Each point is an arrangement of 9 marks. Each symbol rearranges the positions; applied to [1 2 3 4 5 6 7 8 9] they give: @ [9 1 2 3 4 5 6 7 8]; + [5 4 3 2 1 9 8 7 6]; $ [2 3 4 5 6 7 8 9 1].

In the rows, 1.47 means zero.

Which point is each row?
0.99	1.15	1.49	1.26	1.01	1.14	0.8	1.18	1.46	1.34	1.53	1.86	1.29	1.23	1.94	1.17	1.51	0.73	1.83	1.65	1.1	1.7	1.15	1.7	1.32	0.73	1.21	1.48	0.75	1.02	1.4	1.07	2.17	1.97	1.06	1.72	1.24	1.86	1.57	1.1	1.95	1.59	2.14	2.0	1.58	0.87	0.49	0.9	1.49	1.62	0.74	1.6	1.29	0.95	1.28	1.94	1.56	1.21	1.54	2.02	1.22	1.95	1.01	1.2	1.38	1.34	1.12	1.03	1.65	1.86	1.22 -> [4 3 2 1 9 8 7 6 5]
1.64	1.79	1.04	1.65	1.37	1.4	2.52	1.08	1.08	1.96	1.59	1.37	1.85	1.35	1.66	1.87	1.79	1.37	1.23	1.53	1.34	1.5	1.58	1.33	1.72	1.6	1.5	1.13	1.34	2.05	1.39	1.71	1.34	0.25	1.61	1.68	1.43	1.38	1.89	1.89	1.42	1.67	0.95	1.13	1.43	1.98	1.27	1.49	1.4	1.38	1.08	2.46	1.78	1.29	1.43	1.53	1.1	1.63	1.8	1.21	1.65	1.35	1.09	1.76	1.28	1.01	1.44	1.27	1.61	1.19	1.62 -> [1 2 3 4 5 6 7 8 9]
1.28	1.67	1.27	1.47	1.11	1.53	2.18	1.15	1.32	2.02	1.09	1.39	1.05	1.65	1.4	1.69	1.57	0.93	1.45	1.28	1.21	1.77	1.67	1.28	1.31	1.32	1.05	1.75	1.16	2.03	1.36	1.46	1.82	0.72	1.22	1.45	0.81	1.42	1.28	1.98	1.13	1.34	1.38	0.64	1.12	2.15	1.09	1.36	1.0	0.86	1.19	1.9	1.79	1.14	1.53	1.67	0.9	0.85	1.87	0.71	1.74	1.6	1.35	2.03	1.28	1.04	1.74	1.14	1.31	1.21	1.33 -> [5 4 3 2 1 9 8 7 6]
1.36	0.65	1.9	1.69	1.28	1.65	0.55	2.13	2.23	0.87	1.52	1.88	1.91	1.26	1.56	1.29	1.37	2.05	1.16	1.26	1.43	1.29	0.84	1.58	1.53	1.88	1.48	1.62	1.27	1.11	1.78	1.4	1.51	2.07	1.32	1.64	1.57	1.42	1.74	0.97	1.23	1.52	1.53	1.9	1.43	0.96	1.81	1.34	1.68	1.89	1.58	1.05	1.18	2.01	1.63	1.27	1.8	1.8	1.24	2.34	0.83	1.35	1.6	1.05	1.58	1.94	1.96	1.66	1.95	2.14	1.29 -> [3 2 1 9 8 7 6 5 4]
1.13	1.27	1.42	1.78	1.86	1.25	0.59	2.07	2.43	1.02	1.36	1.58	1.3	1.14	1.77	1.48	1.27	1.79	1.19	1.74	1.71	1.43	1.26	1.26	1.41	1.18	1.42	1.4	1.48	1.18	1.76	1.07	1.82	2.23	1.16	1.32	1.64	1.52	1.45	0.49	1.3	1.16	1.81	1.93	1.7	0.98	1.54	1.45	1.51	1.59	1.88	1.01	1.18	1.52	1.63	1.67	1.62	1.67	0.82	2.18	1.11	1.99	1.43	0.91	1.33	1.79	1.55	1.23	1.35	2.3	1.37 -> [3 4 5 6 7 8 9 1 2]

From each start, follow one symbol. Which point do you reach?
Answer with the point's name.
new walk
1.07	0.99	1.81	1.48	0.69	1.36	0.78	1.23	1.34	1.5	1.62	1.59	1.32	1.29	1.36	1.54	1.64	0.72	1.52	1.65	1.56	1.83	1.56	1.65	1.08	0.67	1.55	1.39	1.0	1.3	1.7	1.14	2.13	1.8	1.26	1.56	1.24	1.71	1.44	1.06	2.0	1.5	1.69	1.53	1.48	1.06	0.91	1.03	1.36	1.65	0.83	1.5	1.41	0.89	1.25	1.96	1.71	1.16	1.33	2.07	1.16	1.8	1.18	0.84	1.59	1.72	1.36	0.98	1.89	1.48	0.88
@: [5 4 3 2 1 9 8 7 6]
new walk
1.52	1.49	1.27	1.23	1.85	1.79	1.55	1.34	1.49	1.19	1.25	1.81	1.34	0.91	1.61	1.14	1.33	2.05	1.81	1.72	1.95	1.45	1.01	1.41	2.02	2.1	1.56	1.61	1.59	1.78	1.04	1.19	0.87	1.87	1.36	1.26	1.6	1.46	1.86	1.68	1.25	0.85	2.0	1.39	1.36	1.52	2.05	1.77	1.86	1.82	1.67	0.58	1.17	2.18	2.33	1.37	1.72	1.81	1.59	1.72	1.22	1.14	1.71	1.45	1.6	1.5	1.61	1.62	1.23	1.89	1.26
@: [3 4 5 6 7 8 9 1 2]
new walk
1.78	2.16	1.59	1.44	2.4	1.56	2.37	1.41	1.0	1.49	0.98	1.11	1.32	1.1	1.28	1.46	1.4	1.95	1.71	1.44	1.85	1.49	1.32	1.94	1.92	1.61	1.21	1.47	1.99	2.38	0.87	1.66	1.26	1.53	1.19	1.23	1.71	1.39	1.49	2.03	0.99	1.49	1.37	1.2	1.52	2.33	2.02	1.86	1.45	1.12	1.5	1.31	1.56	1.91	1.67	1.01	1.23	1.42	1.37	0.97	1.85	0.87	1.72	1.91	1.68	1.22	1.37	1.8	0.97	1.37	2.01
$: [5 4 3 2 1 9 8 7 6]
new walk
1.08	1.57	1.21	1.49	0.99	1.3	2.6	0.99	1.02	1.85	1.23	1.23	1.06	1.82	1.66	1.41	1.37	0.73	1.49	1.12	1.2	1.54	1.63	1.12	1.45	1.27	1.34	1.37	1.14	1.88	1.16	1.47	1.75	0.6	1.37	1.49	1.02	1.48	1.44	1.39	1.2	1.34	1.26	0.8	1.4	1.99	1.31	1.23	1.13	1.24	1.19	2.02	1.7	1.14	1.7	1.81	1.0	0.79	1.25	0.49	1.77	1.23	1.43	1.7	1.22	0.97	1.42	1.06	1.29	1.01	1.59
$: [4 3 2 1 9 8 7 6 5]
new walk
1.1	1.72	1.0	1.06	0.96	1.41	2.0	1.03	0.77	1.79	1.42	1.51	1.3	2.24	1.69	1.44	1.45	0.89	1.75	1.32	1.0	1.77	1.54	1.11	1.19	1.31	1.33	1.29	1.34	1.83	0.99	1.58	1.34	0.73	1.53	1.46	1.3	1.48	1.49	1.68	1.26	1.28	1.21	0.66	1.43	2.04	0.9	1.56	0.99	1.19	1.23	1.97	1.71	1.35	1.16	1.43	0.94	0.73	1.48	0.92	1.94	1.54	1.4	1.67	1.45	0.95	1.6	1.22	1.22	0.86	1.45
+: [1 2 3 4 5 6 7 8 9]
new walk
2.06	1.49	0.99	1.4	2.22	1.53	1.65	1.87	1.43	1.82	1.49	1.36	1.46	1.27	1.26	1.35	1.81	2.43	1.72	1.73	2.18	1.47	1.34	1.53	1.65	1.55	1.28	1.41	1.64	1.4	1.34	1.91	0.67	1.67	1.77	1.24	1.7	1.16	1.34	1.98	1.23	1.46	1.4	1.52	1.57	1.49	1.93	1.65	1.76	1.69	1.85	1.09	1.32	2.0	1.83	1.3	1.67	2.16	1.42	1.15	1.2	0.85	1.72	1.54	1.43	1.27	1.19	2.22	1.12	1.61	2.09
@: [3 2 1 9 8 7 6 5 4]
new walk
1.86	1.53	1.11	1.1	2.09	1.94	1.73	1.2	1.61	1.35	0.98	1.67	1.48	1.28	1.43	1.42	1.21	2.14	1.76	1.48	1.94	1.46	1.13	1.77	1.59	1.96	1.17	1.32	1.64	1.72	1.23	0.98	0.85	1.81	1.45	1.01	1.82	1.44	2.12	1.96	1.1	1.23	1.62	1.68	1.25	1.93	2.35	1.72	1.92	1.62	1.89	0.58	0.99	2.24	2.07	1.4	1.43	1.5	1.42	1.57	1.53	0.76	1.7	1.52	1.52	1.36	1.47	2.18	1.34	1.97	1.78
@: [3 4 5 6 7 8 9 1 2]
new walk
1.52	1.86	1.93	1.39	1.87	1.98	2.45	1.39	1.37	1.11	1.21	1.22	1.34	1.2	1.33	1.6	1.44	1.71	1.54	1.36	1.79	1.43	1.36	1.31	1.97	1.97	1.55	1.54	2.18	2.12	1.26	1.5	0.99	0.89	1.79	0.87	2.17	1.52	1.41	1.97	1.45	1.43	1.21	1.27	1.09	2.51	1.72	2.17	1.63	1.12	1.63	0.99	1.81	2.2	1.95	1.05	1.45	1.65	1.23	0.91	1.93	1.31	1.75	1.68	1.71	1.6	1.37	1.92	1.58	1.75	1.86
$: [1 2 3 4 5 6 7 8 9]
new walk
1.84	1.9	1.5	1.17	2.06	1.43	2.75	1.21	1.38	1.63	1.13	1.08	1.44	1.0	1.3	1.41	1.48	1.68	1.47	1.27	1.91	1.78	1.43	1.57	1.49	1.71	1.46	1.57	2.03	2.35	1.06	1.5	1.08	1.15	1.74	0.96	1.71	1.54	1.23	1.83	1.37	1.38	1.02	1.32	1.41	2.36	1.83	1.5	1.6	1.31	1.61	1.38	1.52	1.65	1.77	1.19	1.12	1.67	1.25	1.12	1.75	0.93	1.61	1.8	1.35	0.95	1.21	2.19	1.04	1.26	1.97
$: [5 4 3 2 1 9 8 7 6]
new walk
1.53	1.82	1.55	0.95	1.97	1.79	2.32	1.26	1.23	1.24	1.26	1.49	1.42	1.42	1.83	1.27	1.24	1.99	1.45	1.35	1.9	1.42	1.23	1.53	1.71	1.86	1.62	1.68	2.1	2.2	1.25	1.46	1.38	0.88	1.78	0.92	2.11	1.54	1.72	2.14	1.0	1.24	1.33	1.31	0.96	1.86	1.95	2.17	1.87	1.12	1.29	1.08	2.1	1.85	1.93	0.88	1.72	1.81	1.33	0.91	1.61	1.06	1.9	1.78	1.64	1.45	1.54	1.83	1.58	1.72	1.74
+: [4 3 2 1 9 8 7 6 5]
new walk
1.68	1.01	1.72	1.53	1.52	1.34	0.57	2.01	2.12	0.97	1.62	1.62	1.7	1.14	1.6	1.41	1.3	2.01	1.41	1.38	1.63	1.16	1.17	1.15	1.76	1.56	1.32	1.54	1.62	0.45	1.56	1.43	1.41	1.88	1.21	1.75	1.48	1.62	1.54	1.13	1.21	1.38	1.89	2.12	1.32	0.59	1.53	1.5	1.8	1.94	1.55	0.95	1.58	1.7	1.51	1.38	1.74	1.96	1.57	2.2	0.95	1.62	1.8	1.47	1.87	1.68	1.99	1.89	1.83	2.07	1.68
@: [4 3 2 1 9 8 7 6 5]
new walk
0.96	1.42	1.26	1.37	1.06	0.86	0.89	1.86	1.56	1.57	1.62	1.62	1.25	1.52	1.45	1.19	1.46	0.9	1.71	1.74	1.31	1.51	1.09	1.51	1.45	1.17	1.75	1.41	1.24	1.01	1.88	1.29	1.71	1.7	1.74	2.06	1.16	1.32	1.06	1.68	1.69	2.0	1.12	1.24	1.77	1.04	0.87	0.84	0.92	1.48	1.27	2.04	1.46	0.69	0.73	1.97	1.29	0.82	1.69	1.59	1.67	2.12	1.26	1.57	1.68	1.68	1.24	0.82	1.39	1.13	1.18
@: [1 2 3 4 5 6 7 8 9]
new walk
1.95	2.13	1.42	1.0	1.95	1.4	2.42	1.28	1.56	1.52	1.08	1.25	1.46	1.11	1.6	1.36	1.63	1.83	1.55	1.43	2.14	1.47	1.72	1.85	1.85	1.99	1.24	1.9	1.81	2.44	0.92	1.88	1.07	1.56	1.49	1.33	1.42	1.23	1.32	2.27	1.4	1.72	1.14	1.17	1.48	2.09	1.64	1.97	1.37	1.33	1.23	1.53	1.74	1.86	1.59	1.2	1.4	1.64	1.41	1.04	1.74	1.17	1.49	1.58	1.64	1.2	1.44	1.96	0.88	1.36	1.69
$: [5 4 3 2 1 9 8 7 6]
new walk
1.56	1.42	1.82	1.01	2.25	1.88	2.54	1.0	1.47	1.11	1.17	1.31	1.28	1.39	1.62	1.35	1.3	1.83	1.5	1.54	1.66	1.38	1.55	1.58	1.47	2.14	1.53	1.36	2.13	2.19	1.28	1.85	1.19	1.24	1.5	1.06	2.25	1.48	1.59	2.16	1.44	1.23	1.13	1.52	1.03	2.33	2.1	2.19	2.0	1.13	1.35	0.99	1.65	2.11	2.06	1.24	1.5	1.76	1.4	0.82	2.16	1.34	1.63	1.49	1.67	1.35	1.9	1.56	1.39	1.43	1.8
$: [1 2 3 4 5 6 7 8 9]
new walk
1.33	1.27	1.63	1.24	2.21	1.76	0.94	1.37	1.75	1.16	1.31	1.14	1.21	1.97	1.09	1.09	1.26	2.51	1.34	1.54	1.86	1.29	1.18	1.74	1.5	1.38	1.56	1.47	1.7	1.18	1.72	1.13	1.52	1.98	1.36	1.39	1.71	1.57	1.55	1.11	1.58	1.39	2.02	2.3	1.56	0.86	1.85	1.4	1.91	1.42	2.37	0.28	0.87	1.2	1.77	1.59	1.86	1.64	1.46	1.84	1.43	1.54	1.88	1.22	1.15	1.98	1.5	1.62	1.1	1.78	1.88
+: [3 2 1 9 8 7 6 5 4]
new walk
1.05	1.56	1.0	1.53	0.67	1.29	0.65	1.77	1.34	1.81	1.57	1.43	1.21	1.52	1.55	1.52	1.48	0.76	1.35	1.45	1.02	1.33	1.49	1.78	1.11	0.86	1.51	1.53	0.91	0.84	1.62	1.29	2.04	1.75	1.38	2.26	1.01	1.71	1.33	1.14	1.73	1.64	1.34	0.96	1.69	1.33	0.66	0.89	0.78	1.39	1.09	2.22	1.68	0.8	0.91	1.68	1.34	1.08	1.75	1.82	1.37	2.22	1.36	1.5	1.43	1.49	1.1	1.12	1.75	1.43	1.31
@: [1 2 3 4 5 6 7 8 9]
new walk
1.02	1.09	1.42	1.6	0.82	1.48	1.25	0.85	1.36	1.62	1.84	1.81	1.53	1.35	1.77	1.21	1.83	0.58	1.63	1.49	1.21	1.69	1.52	1.6	1.27	1.22	1.78	1.14	1.03	1.09	1.74	1.13	2.07	2.02	1.41	1.54	1.39	1.66	1.31	1.28	2.14	1.71	1.77	1.88	1.64	1.09	0.61	0.86	1.21	1.68	0.96	1.67	1.52	0.85	1.08	1.79	1.66	1.37	1.61	2.0	1.11	2.14	1.28	1.08	1.44	1.82	1.18	1.19	1.83	1.64	0.64
@: [5 4 3 2 1 9 8 7 6]
new walk
1.55	2.02	1.49	1.36	2.05	1.71	2.34	1.5	1.26	1.56	1.35	1.19	1.44	1.46	1.14	1.53	1.61	1.68	1.75	1.53	2.05	1.8	1.56	1.52	1.85	2.08	1.52	1.67	2.0	2.43	0.77	1.53	0.71	1.4	1.5	0.96	1.83	1.29	1.51	2.21	1.35	1.53	0.82	1.02	1.43	2.25	1.83	1.78	1.47	1.32	1.43	1.62	1.81	1.43	1.65	1.22	1.38	1.66	1.26	1.03	1.52	0.85	1.82	1.77	1.42	1.04	1.61	1.85	0.92	1.18	1.82
$: [5 4 3 2 1 9 8 7 6]
new walk
1.29	1.26	1.76	1.79	0.63	1.17	0.81	1.06	1.52	1.19	1.38	1.91	1.54	1.27	1.57	1.15	1.57	0.6	1.59	1.54	1.38	1.74	1.55	1.52	1.16	0.9	1.8	1.52	0.96	1.28	1.48	1.11	2.07	1.77	1.06	1.82	1.35	1.44	1.56	1.16	2.02	1.5	1.77	1.78	1.8	0.85	0.83	0.94	1.25	1.86	1.16	1.66	1.17	0.99	0.97	1.96	1.53	1.22	1.33	2.25	1.43	1.78	1.2	0.95	1.06	1.85	1.19	1.09	1.89	1.55	0.91
@: [5 4 3 2 1 9 8 7 6]
new walk
2.06	2.0	1.74	1.27	2.01	1.5	2.86	1.51	1.17	1.5	1.33	1.55	1.26	1.22	1.5	1.42	1.79	1.54	1.76	1.21	1.67	1.55	1.51	1.45	1.77	2.05	1.4	1.77	2.04	2.38	1.02	1.38	1.03	1.63	1.66	1.08	1.59	1.23	1.52	1.98	1.56	1.59	1.06	0.89	1.64	2.13	1.81	1.78	1.36	1.34	1.38	1.41	1.6	1.73	1.7	1.06	1.33	1.55	1.45	0.97	1.52	0.95	1.46	1.78	1.6	1.13	1.57	1.97	0.87	1.07	1.68
$: [5 4 3 2 1 9 8 7 6]
new walk
1.17	1.39	1.34	1.41	0.67	1.14	0.61	0.92	1.41	1.46	1.76	1.76	1.6	1.35	1.42	1.26	1.74	0.59	1.81	1.35	1.27	1.37	1.4	0.9	1.22	0.95	1.46	1.69	0.84	1.16	1.52	1.28	2.2	1.66	1.1	1.56	1.21	1.88	1.59	0.88	1.85	1.53	1.78	1.69	1.37	1.3	0.56	1.36	1.5	1.56	0.98	1.8	1.4	0.89	0.96	1.77	1.53	1.19	1.44	1.83	0.99	1.85	1.08	1.05	1.38	1.6	1.2	0.96	1.73	1.67	1.23
$: [3 2 1 9 8 7 6 5 4]
new walk
1.62	1.23	1.77	0.98	2.02	1.69	0.78	1.82	1.95	1.37	1.39	1.42	1.56	1.62	1.19	1.29	1.06	2.2	1.18	1.85	1.61	1.44	1.02	1.07	1.57	1.26	1.32	1.29	1.63	1.16	1.74	1.38	1.39	2.0	1.69	1.57	2.01	1.73	1.1	1.16	1.25	1.26	1.99	1.83	1.91	0.86	2.12	1.57	1.93	1.63	2.43	0.21	1.04	1.58	1.63	1.47	1.6	1.63	1.75	1.87	1.61	1.05	1.92	1.29	1.16	1.87	1.33	1.61	1.17	1.72	1.91
+: [3 2 1 9 8 7 6 5 4]
new walk
2.04	1.61	1.75	1.34	2.16	1.52	0.96	2.03	2.0	1.02	1.58	1.23	1.66	1.47	1.38	1.34	1.48	2.49	1.35	1.79	1.91	1.35	1.3	1.62	1.5	1.44	1.32	1.48	2.1	0.86	2.01	1.38	1.16	1.54	1.37	1.79	1.72	1.49	1.42	1.38	1.67	1.49	1.23	2.02	1.45	1.17	1.63	1.27	1.72	1.65	2.36	0.54	1.53	1.68	1.84	1.09	1.25	2.3	1.52	1.92	1.56	1.96	1.77	1.01	0.88	1.77	1.31	1.65	1.55	1.92	1.74
+: [3 4 5 6 7 8 9 1 2]
new walk
1.85	1.86	1.33	1.5	1.31	1.72	2.13	1.05	0.92	1.97	1.84	1.29	1.32	1.74	1.54	1.93	1.46	0.79	1.53	1.39	1.19	1.55	1.5	1.3	1.47	1.58	1.59	1.52	1.33	1.93	1.49	1.35	1.53	0.18	1.54	1.66	1.49	1.86	1.71	1.9	1.53	1.91	1.18	0.68	1.53	2.09	0.98	1.56	1.1	1.18	1.05	2.4	1.74	1.14	1.32	1.37	1.53	1.41	1.43	0.69	2.02	0.74	0.61	1.62	1.13	1.03	1.51	1.16	1.5	0.81	1.59
+: [5 4 3 2 1 9 8 7 6]
new walk
1.61	1.48	1.54	1.15	2.04	1.75	0.54	1.81	1.59	1.4	1.54	1.49	1.42	2.02	1.58	1.13	1.06	2.41	1.36	1.78	1.51	1.45	1.18	1.8	0.95	1.46	1.29	1.43	1.71	1.09	1.61	1.55	1.48	1.98	1.73	1.06	1.71	1.7	1.41	0.97	1.32	1.19	1.86	1.95	1.37	1.07	2.33	1.5	1.8	1.73	2.06	0.35	1.29	1.32	2.05	1.72	1.74	1.7	1.76	1.97	1.1	1.2	1.83	0.8	1.21	2.0	1.67	1.79	1.14	1.69	1.62
+: [3 2 1 9 8 7 6 5 4]
new walk
1.66	0.92	1.68	1.24	2.26	1.78	0.45	1.62	1.73	1.42	1.18	1.56	1.46	1.41	1.25	1.0	1.2	2.31	1.42	1.81	1.64	1.45	1.11	1.54	1.3	1.24	1.1	1.22	2.03	1.33	1.57	1.44	1.27	2.11	1.6	1.62	1.83	1.6	1.63	1.29	1.46	1.11	1.87	2.2	1.92	1.09	1.77	1.72	1.72	1.73	2.09	0.41	1.24	1.46	1.97	1.37	1.69	1.56	1.56	1.68	1.36	1.35	2.15	1.27	1.51	1.87	1.58	1.23	1.36	1.49	1.31
+: [3 2 1 9 8 7 6 5 4]
new walk
1.07	1.22	1.13	1.4	0.92	1.06	0.78	1.66	1.52	1.84	1.61	1.6	1.24	1.36	1.39	1.18	1.34	0.87	1.57	1.66	1.16	1.69	1.17	1.42	1.32	1.17	1.72	1.31	1.05	0.87	1.9	1.57	1.9	1.68	1.39	2.1	0.76	1.43	1.42	1.12	1.98	1.9	1.39	0.81	1.63	0.98	0.97	0.95	1.07	1.22	1.15	1.77	1.71	0.56	0.93	2.21	1.25	0.7	1.49	1.68	1.43	1.86	1.48	1.53	1.34	1.78	1.51	1.05	1.6	1.13	1.2
$: [3 4 5 6 7 8 9 1 2]
new walk
1.6	1.58	1.38	1.73	1.08	1.45	2.48	1.34	1.07	2.07	1.91	1.36	1.54	1.35	1.85	1.5	2.07	0.9	1.41	1.21	1.52	1.31	1.99	1.09	1.34	1.32	1.59	1.31	1.16	2.08	1.38	1.21	1.46	0.47	1.68	2.04	1.07	1.24	1.89	1.63	1.94	1.76	1.16	0.97	1.48	1.79	1.08	1.37	1.26	1.26	1.05	2.54	1.76	1.26	1.15	1.49	1.14	1.36	1.64	0.92	1.49	1.52	0.94	1.92	1.13	1.06	1.44	1.09	1.45	1.33	1.34
+: [5 4 3 2 1 9 8 7 6]
new walk
1.92	2.14	1.34	1.15	2.17	1.44	2.67	1.38	1.52	1.77	1.01	1.13	1.36	1.45	1.38	1.26	1.45	1.47	1.41	1.23	2.05	1.72	1.33	1.85	1.99	1.54	1.51	1.94	2.19	1.95	1.24	1.73	0.88	1.75	1.64	1.04	1.42	1.32	1.6	1.85	1.14	1.54	1.34	1.1	1.4	2.13	1.81	1.85	1.73	1.1	1.46	1.74	1.77	1.45	1.75	1.24	1.5	1.58	1.55	1.13	2.12	0.92	1.53	2.06	1.58	1.18	1.48	1.89	0.83	1.22	1.99
$: [5 4 3 2 1 9 8 7 6]
